In the rows, zero is written as 128.
[114 148 151 123 146 111 132 125 146 133 123 133 148 104 129 135 114 151
 140 155 118 123 144 112 119 159 127 110 142 132 127 135 119 114 159 103
  86 140 148 150 130 136 122 133 113 179 117 133 135 137 118 150]
Z_779
[140  96 136 144 138 114 132 117 120 143 160 120 148 119 117 131 140  94
 116 133 135  89 120 122 116 132 117 135 142 124 130 132 142 139 145 129
 120 149 155 117 139 108 114 115 106 129  94 151 118 153 109 145]
Z_779
[128 103 134 136 132 104 121 126 125 148 134 119 105 160 106 151 150  82
 126 132 132 114 108 132  94 136 112 114  85 116 133 127 133 120 126 124
 131 128 127 149 121 145 110 121 140 113  89 146 119 141 144 138]
Z_182
[138 145 103 139 146 119 108 121 116 129 142 158 106 165 141 130 129 116
  61 104 121 134 120 139 129  98 123 125 117 144 155 111  97 124 151 189
  77 152 150 153  96 134 127 131 135 155 130 157 119 111 125  78]
Z_889
[123 143 200 125 130 165 135 135 155 138 153  85  51 169 122 114 167 175
  78 151 123 109 124  92 114  87  78 145 143 164 104 141 119 122 129 109
  79 109 109 139 141 162 130 146 142 144  95 129  96 145  77  96]
Z_930
[116 158  85  87 122 126 128 183 126  98 144 201 149  44  96 160 194 154
 153 114 134 160 117  92 135 132 114 136 177 121  81 116 121 117 127 130
 129 198 101 144 106 148  87 144 105 139 169 134 170 164 166 164]
Z_645
[133 108  89 104 130 149  80 151 133 107 152 120 148 170 114 113 180 123
  90 104 134 116 126 105 160 128 143 106  80 148 156 120 138 108 103 136
 158 164 109 115  92 149 136 137 154 142 174 167 131 147 102 132]
Z_577
[118 193 168 131 116 117 116 161 150 204 141 129  94 110 112 140 159 143
 130 186 111  57 112 120 130 121   7 138  86 160  85 158 139 106 108 156
 160 127 119 107 121 114 122 145 168 140 207 102  87  64 106 151]
Z_182
[135 157 172  78 127 124 123 155 103 150 150 118 101 108 137 124 174 142
 120 117 120 137 136  73 117 134  85 134 126 149 134 134 120  74 126 137
 125 151 131 135  99  90 189 124 113 173 186 134 145 146 127 108]
Z_645
[130 136 144 160 131 109 134 116 133 152 152 117 127 166 120 142 121 102
 127 147 137 112 127 124  99 139  94 133 127 110 131 122 144 119 118 115
 121 117 132 140 137 137 112 117 123 149  45 131 111 136 108 151]
Z_182
[152 111 185 118 156 113 178 138  91 162 113 111 131  79 121 163  65 113
 114 100 170  71 167  84 136 169 114 133 172 145 138 118 100  76 128 126
  80 132 145  97  75  50 134  90 112 140  99 100 132 108 167 135]
Z_889
[132 181 142 140 159  66  96 133 126  77 172 148  82 195 105 111 179 165
 189 146 146 123 208 100 106  90 101 156  98 120  66 152  98 161 117  86
  93 178 117 137 156  83 114 188  92 156 252 114 136 112 176 215]
Z_779
[102 155 118 109 108 130 117 168 138 132 135 145 183  91  97  80 185 173
 128 130 136 114  65 142 142 100 107 124 164 117 144 150 111 114 120 113
 176 192 138 112 183 138  96 167 146 104 145 161 128 132 124 105]
Z_182
[142 127 142 143 127 123 133 133 108 140 148 129 132 168 108 148 136 131
 101 131 137 112 154 114  97 146  93 139 130 109 146 129 125 103 144 141
 115 113 149 147 139 106 145 103 125 161  88 162 127 156 144 118]
Z_645
[145 118 138 148 124 113 138 134 127 158 145 116 138 102  97 144 149 107
 114 130 123 138 113 124 109 136  96 137 139 111 126 136 156 111 119 121
 150 149 128 121 131 142  92 122 112 151  86 132 116 143 130 125]
Z_182
[153 208 133 178 139 109 116 131 160 164 144 153 128 142 134 108  89 136
 164 137 123  88 111  98  80 132  89 158 125 163 103 140 148 169 179 117
 136  93 142 207 129  74 104 127  98  94 155 128 162 109 145 161]
Z_645
[113 186 158 133 125  92 120 130 146 148 116  98 108 143  93 148  81 164
 100 133  95  50 167 132  70 134 121 141 113 150 149 166  97  93 157 147
  63  68 158 176 153  62 119 148 178 120 230 112  88  84 150 132]
Z_996
[130 190  94  94 103 121 103 118 141 157 136 125 108  95 130 101 131 163
 138 102 137 128  81  84 136 148  69 162 211 125 104  91 153 150 130 168
  83 158 170 153  98 161  97 173 125 157 186 143 171  92 140 214]
Z_577
[114 138 146 135 141 127 131 117 138 109 116 134 159 123 127 135  97 144
 136 159 112 129 144 129 118 148 140 102 121 142 142 132 118 119 144 121
  82 133 134 140 140 135 113 126 134 165 114 127 116 139 117 122]
Z_996
[153 129 149 136 137 129 137 142 121 150 158 120 122 161 116 149 154 119
 135 149 139 107 127 117 127 136  95 133 129 108 122 124 131 121 133 116
 130 130 133 137 135 136 113 134 133 146  75 161 116 124 108 157]
Z_779
[141 158 157 101 123  66 128  96 120 170 148  84 106 214 125  98 115 111
 173  42 124 109  68  82 113 127  49 126  91 143 134 102  93 153  59  88
 188  87 148 168  53 149 191 149 117 145 133 141 147 112  90 201]
Z_889
[167 162 125 134  91 153 139 181 208 180 145  83 152  85  84 141 242 151
 130 183 130 138 123 111 142 142  79 128 119 108 125 153 140  86 142  95
 209 221 141  58 125 114 125 158 131 149 112 148 129 114 101 118]
Z_779
[119 112 132 117 144  98 119 121 118 116 139 132  89  74 126 130 144 118
 131 106 124 149 117 132 116 117 123 145 167 157  86 103 133 110 157 155
  93 149 178 118 117 135 109 134 124  91 136 135 122 116 177 149]
Z_380
[138 108 131 152 118 117 145 139 103 135 130 111 137 161 122 135 134 102
 129 141 142 104 119 117 115 134 122 133 131 119 129 114 129 110 153 125
 100 135 146 112 144 110 135 105 103 143  88 157 143 162 138 163]
Z_779
[ 97 212 100 138 126  98 115 170 148 137 133 134 101 200 115 138 179 119
 166 126 120  86  95  98 125  88  97 135 114 145  91 106  98 147 141 107
 109  85 161 181 117 143 178 162 127 132 191 136 149  90 100 249]
Z_182
[139 106 133 159 117 130 140 122 110 157 152 120 155 162 114 108 142 128
 117 151 121 130 100 151 128 140 105 140 122 116 145 109 128 115 126 123
 147 145 125 135 130 113 115 113 110 115  79 161 125 159 109 118]
Z_996
[124 169  87 154 121 135  97 102 144 104 161 159 112 113 179  80  92 147
 108 106 126 133  77 142 148 112 115 155 145 139 102 106 148 118 169 190
 111 143 167 129 114 124 107 113 122 165 111 156 129 147 125 127]
Z_624
[181 118 206 109 151 129 144 211 140 161 129 126 102  60 111 136 193 118
 133 158 117 159 107 135  72 168 165 123 133  98 111 151 116 137 104 100
 136 152  65  80 115 146 104 158  83  77 165  43 186 153 115 142]
Z_380
[ 86 179 102 137 148 118  95 129 121 115 209 137 108 120 111 132 169 131
  94 141 134  79 101 127 165  65  38 119 149  93 114 117 130  72  95 157
  91 104 136 161 137  99 109 176 149 142 136 144  96 121  97 162]
Z_380
[145 119 135 146 127 119 116  80 100 154 160 134 105 124 122 142 148 122
 104 141 119 111 108 125 105 166  87 128 127 136 114 114 119 112 131 119
 116 136 140 138 120  94 127 125 112 134  84 144 128 139 132 113]
Z_889
[148  99 149 164 121 121 145 104 123 160 148  97 135 120 105 153 130 118
 123 140 130 108 132 124 135 156  95 129 131 133 139 122 143 102 152 116
 126 163 178 110 131 119 113 100 138 157  53 142 130 153 132 135]
Z_577
[115 150 134 129 126 134  99 128 143 121 129 141 151 127 135 139 108 139
 135 155 122 109 136 115 116 147 129 114 124 146 136 129 122 103 150 120
  90 145 130 151 122 141 118 121 131 171 122 124 122 147 120 138]
Z_624
[ 80 198 126 121 146 111  80 108 136 161 200 160 133 164 152 103 124 134
 112 131 130 122 138  81 146  96  22 141 131 173 118 148 137 110 129 169
 108 153 152 173 121  88 118 152 186 129  91  93  73  54 107 145]
Z_930
[130 125 119 156 126 114 112 110 103 147 147 144 126 119 117 143 125 109
 138 150 122 128 128 144 110 133 102 131 120 117 115 121 151 101 151 144
 125 137 148 159 145 100 107 104 122 123  80 154 115 140 142 136]
Z_577
[125 178 114 133 120  76 146 136 105 121 134 116 112 146 106 136 175 103
 112 142 117 199 116 129 136 139 118  90  73  95 158 148  99 111 139 116
 174 176 119 100 143  92 145 140  97 147 211 157 149 113 112 104]
Z_779
[127  97 156 147 125 116 124 115 111 122 171 131 113 140 112 140 136 111
 113 132 129 119 122 133 130 157  99 137 122 136 124 145 132 110 127 102
 149 126 132 119 140 137 144 104 117 154  82 134 131 143 105 137]
Z_380
[127 109 112 161 130 119 133  90 113 139 144 130 136 176 126 128 118  92
 114 142 141 100 114 127  96 147 112 129 103 124 134 116 152 124 122 113
 124 132 133 140 153 107 111 101 119 139  68 132 135 142 141 124]
Z_182
[148 139 141  98 145  96 124 144 127  83 138 116 144 161  98 132 234 139
 156 140 145 137 160  93 136 115 100 119 115 108  92 114 135 140 111  61
 148 195 114 100 131 124  97 144  96 135 201 156 146 145 114 192]
Z_380
[ 96 141 141 123 137 130 116 123 143 121 110 146 153 120 132 139 111 149
 129 155 114 125 149 115 113 157 138 102 135 153 144 136 125 103 156 123
  86 138 133 148 135 146 112 118 128 163 109 124 124 144 118 135]
Z_930
[142 102 145 147 120 121 137 132 119 128 146  97 113 133 119 154 171 118
 124 148 130 120  98 120 106 158 129 125 132 103 115 112 135 115 155 103
 130 154 150  94 150 112 110 121 117 157  75 136 145 147 141 157]
Z_779
[ 59 136 105 139 115 124 110 142  93 133 189 132 167 115  79 106 191 148
 109 146 127 113  69 139 148 109  88 123 145  78 113 133 128  73 137 120
 132 166 146 145 184 140 127 156 133 132  86 177 128 142 115 152]
Z_380
[137  91 159 122 165 146 109 158 139 126 152 104 147 104 121 118 200 144
 145 134 151 125 126  79 142 104  99 104 131 118 108 135 138 136 117 122
 127 148 139 111 119 120 103 155 142 117  85 152  86 156 142 124]
Z_779
[103 144 149 131 133 115 117 118 143 107 118 142 176 138 134 138 104 140
 149 139 118 125 140 116 115 159 147 106 143 149 141 140 135 106 148  98
 104 135 140 150 123 150 121 123 132 155 107 131 131 145 118 139]
Z_380
[117 176  71 150 112 114 139 166 142 163 121 176 131 194  99 135 186 110
 179 161 120 134  94 123 129 115  76 114  90  89  82  83 118 143 102 109
 185 157 113 131 139  77 132 123 111 110 120  99 191  88 136 237]
Z_996
[123 148 109 138 121 113 118 122 121 128 141 121 120 137 117  99 143 136
 118 126 116 173 150 108 133 139 152 144 123 165 128 126 139 116 108 107
 145 160  86 126 107 118 122 140  78 118 231 130 149 143 137 125]
Z_182
[108 158 111 114 136 142  96 121 111 117 157 170 125 131 134 116 154 108
 150  99 122 124 120 114 142  92 101 135 154 142 110 121 166 125 144 169
  86 156 179 137 120 145 132 141 146 156 128 154 113 130 129 186]
Z_930
[118 161 146 129 130 130 109 128 148 118 112 139 158 110 134 142  92 149
 135 156 120 119 153 114 115 149 137 112 139 139 138 144 126 111 158 126
  84 134 136 150 135 144 119 122 129 174 131 121 118 139 120 130]
Z_624
[131 146  76 133 126 135 128  93 133 129 142 148 126 157 159 117 111  84
 118 134 111 126  94 161 135  85 134 135 124 136 131 127 147 136 143 199
 119 148 155 133 111 127 141 147 151 116 106 140 133 118 138 110]
Z_996
[156 101  89 110 123 129 117 110 112 184 129 103 132 119  80 159 139  97
 141 105 113 138 190 106 121  71  69 142 139 108 144 138 125 119  99  95
 136 129 138 144 106  69 118 139 150 121 117 110 123 136 217 152]
Z_645
[131 112 108 116 154 149  92 112 111 112 137 172 157 137 118 127 147  99
 104 104 110 154 105 129 118 122 158 111 142 146 116  88 134 122 140 142
  92 188 171 112 113 165 112 144 122 146  92 117 126 108 129 148]
Z_930
[116 149 153 135 136 128 116 131 142 128 117 132 150 109 138 125 109 157
 127 155 120 117 134 118 122 148 132 107 139 128 140 140 122 119 157 116
  83 138 142 141 141 140 126 138 128 174 115 128 134 134 121 128]
Z_779
[109 164  91 155  90 112 125 139 185  91 165 109 131 149 143  91 148 161
 142 162 159 107 139 146  99 177 102 120  79 165 212 148  95  79  84 125
 173 137 115  84 185  54 163 133 162 111 144 100 153 152 148  75]
Z_996
[148 127 144 172 133 129 142 119 120 133 159 122 136 134 100 126 110 120
  96 141 137 107 130 157 118 137 111 142 123  94 141 109 129 117 128 125
 119 145 131 121 135 108 110 104  94 144  74 152 128 144 112 120]
Z_996
[107 133 136 122 141 117 118 118 152 119 108 145 164 116 122 143  91 140
 137 146 113 125 154 103 106 149 134 100 137 145 131 138 126 127 162 105
  92 134 136 155 126 144 110 124 130 174 114 126 130 144 131 143]
Z_645
[134 114 134 141 115 116 129 125 130 153 147 134 116 113 105 143 138  97
 119 126 130 116 127 139 132 140 114 133 138 115 146 129 135 117 112 124
 124 148 120 127 114 135 104 117 121 116 108 130 137 170 117 151]
Z_182
[128 123  81 129 149 162 110 127 114 105 171 163 156 131 119 126 126  92
 106  88 135  89  95 138 115  96 138 131 145 138 133 112 145 106 122 160
  99 149 179 103 121 103 114 134 144 160  99 143 115 141 173 127]
Z_779
[103 143 104  96 128 121 108 129 110 113 165 174  91 152 156 119 139 124
 112 114 128 133 102 148 150  94 100 151 152 144 116  96 142  81 140 192
  94 162 145 168 100 164 128 136 153 162 136 150 120 127 141 134]
Z_624
[156 173 102 166 140 141  93 137 153 160 125 189  95  77 127 165  90 135
  73 125  84 107 103 129 160 173 168  91 108 166 111  85 107  44 154 190
 121 172 139 114 120 135  90 135 168 113 112 107 175  54 118 121]
Z_380
[134 244  88 148  48 133 105 123 169 104 146  75 102  83 160 108 145 138
 106  70 117 164  83 130  29 151 110 159 106 173 135 111 146 131 114 118
 168  99 134  34 109  71 128 101 178  60 113 113 100 156 147  67]
Z_889
[121 118 125 136 125 145 110 165 116 130 194  77  98 154  85 127 226 128
 131 167 146  94  95  79 161  90  54 125 116 131 126 129 133 124 102  89
 113 154  85 139 145 114 100 185 147 129 157 135 139 137 141 175]
Z_996
[114  92 145 126 110 122 168 103 149 150 156  69  84 141 120  94  57 159
  25  95 150  85  72 112  79 155  85 160 191 168 131 100 135  30 107 136
  95  78 120 121 119 109  77 110 162 127  17 143  81 158 124  67]
Z_577
[124 137 156 125 119 140 120 151 118 111 190  91  93 160 112 152 185 140
 128 131 118 141  72 128 106 113  70 137 105 148 116  80 121  74 121 126
 107 130 144 112 102  87  65 122 162 140 109 120  91 160 162 153]
Z_996
[132 115 131 156 138 128 124 119 131 152 141 138 133 142 105 135 142  99
 121 123 120 111 116 122 120 132 145 128 120 118 117 123 134 130 134  98
 105 165 136 145 104 170 131 135 111 153  77 133 148 152 120 150]
Z_182
[131 100 151 143 136 121 126 116 117 134 173 133 129 163 118 133 135 109
 118 132 134 101 127 136 119 142 100 137 126 123 133 122 141  98 132 118
 123 134 151 137 143 120 125  97 120 150  60 137 140 153 113 155]
Z_380
[168 139 127 118 144 149  99 134 117 116 133 149 127 162 149 107 129 116
 122  97 125 156 127 122 122 108 147 146 136 138 117 128 150 144 135 167
 134 132 144 122  91 147 141 131 118 144 153 154 113 129 141 117]
Z_624
[146  99 137 141 131 135 132 170 139 155 161  98  86  70 103 108 191 152
  99 136 124 149  78 124 181 125  90 104 108 113 142 133  98 108  97 138
 163 159 110  76 134 128 112 164 119 138 164 118 155 150 117 112]
Z_779
[110 117 160 117 148 165 140 157 133 156 145  97  70 150 102 148 195 144
 162 144 123 124 111  64 170  96  94 101 164 166  92  76 156  70 124 129
 119 144 165 141 117 145 142 140 137 175 108 167 128 119 124 182]
Z_577
[142 142 128 155 109 120 116 114 131 165 150 119 130 129 110 153 129 107
 120 148 117 123 124 131 106 143  65 118 107 118 149 112 145  79 141 127
 157 127 149 131 124  69 114 101 136 134  83 146 114 135 137 123]
Z_645
[118 134 144 125 138 127 134 126 135 121 115 148 156  93 115 153 109 140
 138 145 120 130 152 128 115 163 141  97 144 147 148 132 120 110 143 107
  81 130 131 149 134 132 109 121 124 158 117 117 130 144 122 131]
Z_889
[138 142 205 181 147 116  93 164 130  85 219 163 187 184  71 130 167 132
 174  76 145 128 118 137 145 103  72 151 111 148 114 147 125 215  76 103
 185 103 149 145  91 169  99 123 111  58 146 121  79 173  81 186]
Z_380
[ 55 126 159 128  67 130 124 132 113 141  90 165  80  31  71 144 147 179
 177 145 108 183 139 191 155 170  91 124 146 118 139 175 106 208 174 117
 123 115 196 143 214 102 147  78 152  74 234  80 171 133 185 170]
Z_577
[142 111 130 138 132 111 135  92 125 159 139 117 118 134 128 129 113 112
  96 143 111 135 133 131 111 153 113 144 133 134 107 117 147 117 140 121
 135 140 122 121 117 134 103 116 102 131  76 114 136 128 115 152]
Z_930
[104 151 141 134 139 127 102 125 151 121 120 151 146 117 127 132 102 141
 125 153 119 104 138 109 115 151 136 103 122 159 135 147 124 111 147 104
  77 134 122 159 138 154 110 132 137 171 116 122 129 141 119 134]
Z_182
[115 148 151 140 131 120 116 130 148 119 122 138 159 112 123 136 104 147
 148 158 113 106 144 128 115 150 134 107 126 144 155 140 118 114 147 120
  85 140 134 156 139 132 116 130 135 159 126 131 123 144 113 134]
Z_996
[ 54 174 165 177 121 108 154 147 217 101 146  59 117 146 129 125 152 123
 134 164 152  91 164 132  97  40  88 130  84 193 160 186 153 164 140 112
 141  98 151 127 173 101 149 101 177  69 130  96  56 143 116  55]
Z_182
[143 109 140 113 157 115 137 113  90 138 131 102 146 224 119 139 175  98
  72 138 140 130 170 101 124  81 120 131 114 101 152 133 105 124  88  81
 125 169  98 131  91  89 152 141  97 161 143 117 117 126 131  81]
Z_182
[115 138  97 116 134 107 130  91 106 144 162 152  66 121 135 119 122 122
 105 143 119 130 104 146 138 110  57 130 149 159 117 117 144  59 128 205
  85 123 162 147 133  77 102 147 153 131 166 138 118 129 171 123]
Z_577
[ 89 132 110 117 144 131 130 126  71 134 138 164 123 141 107 132 136 142
 109 120 131 141 128 139 141  99  84 139 167 113 103 106 135 114 140 167
  83 128 177 160 144 132 129 120 147 158 117 163 102 105 164 138]
Z_577
[ 86 101 124 105 118 146 140 142 127 109 142 134 102 120  88 154 162 131
 137  95 112 173 113 126 118  81 147 125 128  98 109 139 109 145  96 135
 129 162 112 112  98 163 109 144 144 151 150 118 110 178 158 112]
Z_645
[121 147 153 133 135 114 124 127 149 123 115 133 154 120 116 137  94 141
 147 152 109 116 156 123 115 153 135 101 123 141 157 140 118 101 144 117
  77 139 134 149 133 137 122 132 132 177 125 129 130 145 116 147]
Z_996
[136  87 135 117 124 125 136 142 117 117 156 126  87 134 140 129 156 123
 106 127 132 131 107 150 142 132 115 145 125 146 131 132 137 119 153 168
 100 147 149 101 141 148  99 128 169 149 145 138 110 136 137 126]
Z_779
[106 118  98 120 128 119 104 121 130 138 138 156 125  88 131 119 141 137
 120 133 115 150 111 154 127 131 123 135 162 147 113 116 142 103 167 165
 103 144 169 155 116 127 104 137 150  98 113 140 122 137 168 137]
Z_577
[118 140 150 130 131 120 115 132 142 137 123 121 142 103 134 131 127 134
 135 158 119 120 139 113 117 150 120 101 122 130 145 144 129 122 152 110
  90 150 136 124 145 138 121 133 142 165 110 128 128 140 116 136]
Z_779
[108 139 148 125 144 125 129 127 145 116 119 137 167 123 115 143 106 143
 153 151 117 118 160 120 109 153 141 108 120 141 143 147 120 117 145 111
  82 137 138 155 129 130 120 128 140 168 119 125 115 139 133 136]
Z_996
[147 214 134 122 143 171  78 153 120 135 175 184 104 128 120 163 138  99
 110 157 107 167 129 118 121 149 108 116 106 140  96 101 167  87 177 181
 111 146 150 136 110 105 119 120 129 157 141 141 119  66 111 162]
Z_645
[106 116 129 103 117 146 113 175 117 129 175 136 104 155  96 150 216 110
 115 106 110 160  68 120 156  85  96 111  97 150 126 146 113 126 111 136
 157 159 122 121 103 147 138 151 165 152 154 101 124 124 123 137]
Z_889
[126 150 140 124 136 125 125 121 163 127 107 138 150 108 130 138  91 149
 139 153 116 136 156 111 113 153 127 103 133 144 144 142 121 123 155 110
  99 127 129 151 115 142 115 131 128 165 123 128 139 150 130 124]
Z_645
[134 102 127 153 113 115 141 126 110 141 119 120 122 170 101 159 146 107
 106 126 126 122 120 135  93 158 125 116 122 115 151 132 112 148 138  95
 126 124 134 109 144 111 128 106 134 141  84 116 155 143 157 140]
Z_889
[160 188 133 103 108 105 133 165 106 144 126 132 111 101 108 152 184 121
 175 103 107 159 131 131 122 134 139 120 127 109 171 122 104  98 110 103
 132 167 113 148 101 135 148 158 108 151 223 151 159 136 101 148]
Z_889
[164 237 163 134 139  93 128 201  76 129 109 143 148 129 143 172 164  65
 202 122  90 186 141 117 106 131 187 114 112 122 109 106 170  80 161 162
 154 169 154  74  80 121 179 120  74 150 231 141 163  98 123 209]
Z_380
